Here is a tiny trained network, its code and every weight. The questions are about switching its units off for an input and a class, where a switched-off unit gives its printed mean instead of its output.

import numpy as np


def w(rows, s, z=0):
    codes = np.array(rows[::2]) - 128.0
    scale = np.full(codes.shape[1], s)
    scale[-1] = z or s
    return codes * scale


def f(y):
    return np.maximum(y, 0)


def log_softmax(a):
    a = a - a.max(-1, keepdims=True)
    return a - np.log(np.exp(a).sum(-1, keepdims=True))


def net(x, mask):
    res = np.array(x, float).reshape(1, 4) / 4 @ E
    y = f(res @ A[0][:, :-1].T + A[0][:, -1])
    res = res + np.where(mask, y, B[0][:, -1]) @ B[0][:, :-1]
    return log_softmax(res[-1] @ U[:, :-1].T + U[:, -1])


A, B = {}, {}
E = w([
[67,137,136,206,155,41,132,140,137,123,169,200],'x0',
[141,177,180,74,154,130,140,174,162,153,222,84],'x1',
[152,73,64,209,141,66,153,149,99,250,153,33],'x2',
[54,155,118,64,118,158,132,205,58,133,140,96],'x3',
],0.014)
A[0] = w([
[161,115,147,62,72,159,65,109,89,103,102,75,66],'N1',
[31,163,120,174,143,74,87,171,138,128,176,229,37],'N2',
[143,185,254,60,178,107,123,160,213,127,202,67,63],'N3',
[133,100,117,149,94,129,77,179,114,91,30,199,124],'N4',
[31,158,107,101,124,191,114,108,90,132,145,141,67],'N5',
[223,142,173,186,151,162,126,64,254,107,106,134,133],'N6',
[129,173,200,67,116,113,104,110,130,38,101,169,46],'N7',
[79,74,73,160,75,167,95,106,63,88,18,164,34],'N8',
[116,252,220,101,109,154,57,73,110,78,72,158,4],'N9',
[41,156,112,84,80,132,144,209,11,124,123,111,87],'N10',
],0.0088,0.0037)
B[0] = w([
[120,142,29,82,78,178,82,174,146,138,76,139,199],'N1',
[161,211,48,86,65,157,63,158,129,131,20,120,220],'N2',
[84,161,122,116,143,128,245,115,126,109,105,132,241],'N3',
[129,202,144,153,160,112,151,126,139,135,129,159,205],'N4',
[98,92,153,113,90,121,86,137,153,120,137,198,182],'N5',
[59,91,100,138,113,125,95,196,197,144,151,176,247],'N6',
[159,168,203,173,139,80,107,87,103,198,130,71,239],'N7',
[92,141,84,158,132,123,192,89,75,123,101,152,226],'N8',
[185,157,166,150,134,88,118,76,125,168,125,106,244],'N9',
[90,107,153,209,109,81,113,105,243,124,155,133,226],'N10',
],0.012,0.015)
U = w([
[70,80,163,175,108,96,85,114,240,105,163,199,96],'0',
[167,121,144,210,132,48,115,97,100,209,140,3,135],'1',
[63,159,130,135,145,113,235,105,100,102,122,181,105],'2',
[152,161,80,85,84,162,65,143,163,120,83,120,155],'3',
[67,124,160,147,145,123,89,143,134,146,124,141,254],'4',
[123,113,130,100,99,143,65,146,81,73,157,139,86],'5',
[126,77,172,78,177,120,118,121,73,106,137,172,82],'6',
],0.011,0.0085)

Each question gives the input, the list of numbers given to net, and the class t.
The units are the neurons (one row each of A and B). Each row of codes is followed by its name. A weight is (code - 128) times the scale printed after its matrix; where a second scale follows, it is the last column's (A, B and U).
mask holds one flag per neuron, in row order. A switched-off neuron (its flag False) gives its mean, the last column of its row in B, instead of its output. The means were averaged over made-up inputs and are rounded, as every weight is.
A unit's drop is (log p(t) with every unit on - log p(t) with that unit switched off) / (log p(t) with every unit on - log p(t) with every unit switched off).
The circuit of an input: a set's keep is (log p(t) with only the set's units on - log p(t) with every unit switched off) / (log p(t) with every unit on - log p(t) with every unit switched off). Starting from all 10 units, units are removed one at a time, each time the one whose removal leaves the highest keep (on an exact tie, the one counted first), for as long as the keep stays at least 0.8.
circuit, biggest first: the units of the circuit, biggest drop first
top k neurons: the k neurons with the biggest drops, biggest first
drop when u is switched off: that unit's drop, to one decimal
input [-4,-4,-4,0], class 1: circuit, biggest first -> N7; N9
input [2,-4,4,6], class 0: circuit, biggest first -> N10
input [0,7,5,1], class 2: top 3 neurons -> N3; N7; N9
input [-1,6,2,5], class 2: top 2 neurons -> N3; N6
input [5,-4,4,-2], class 3: circuit, biggest first -> N7; N2
input [0,7,-6,3], class 2: top 2 neurons -> N3; N5
input [2,0,1,-2], class 4: top 3 neurons -> N10; N7; N1
input [-5,4,-6,6], class 0: top 3 neurons -> N10; N5; N1
input [0,-1,-8,-5], class 1: top 2 neurons -> N7; N9
input [-6,-1,5,-4], class 3: top 3 neurons -> N7; N10; N9
input [5,-1,-7,5], class 1: top 3 neurons -> N7; N9; N6
input [-7,7,4,2], class 2: top 2 neurons -> N3; N2
input [-7,-2,4,-8], class 0: top 2 neurons -> N6; N2
input [4,2,4,-5], class 0: circuit, biggest first -> N7
input [8,0,2,8], class 0: top 3 neurons -> N10; N1; N5
input [0,7,-1,-5], class 2: top 2 neurons -> N3; N10
input [5,1,-2,8], class 0: drop when N10 is switched off -> 3.5
input [-5,2,-7,2], class 1: drop when N7 is switched off -> 0.8
input [2,-4,0,0], class 2: drop when N7 is switched off -> 0.1
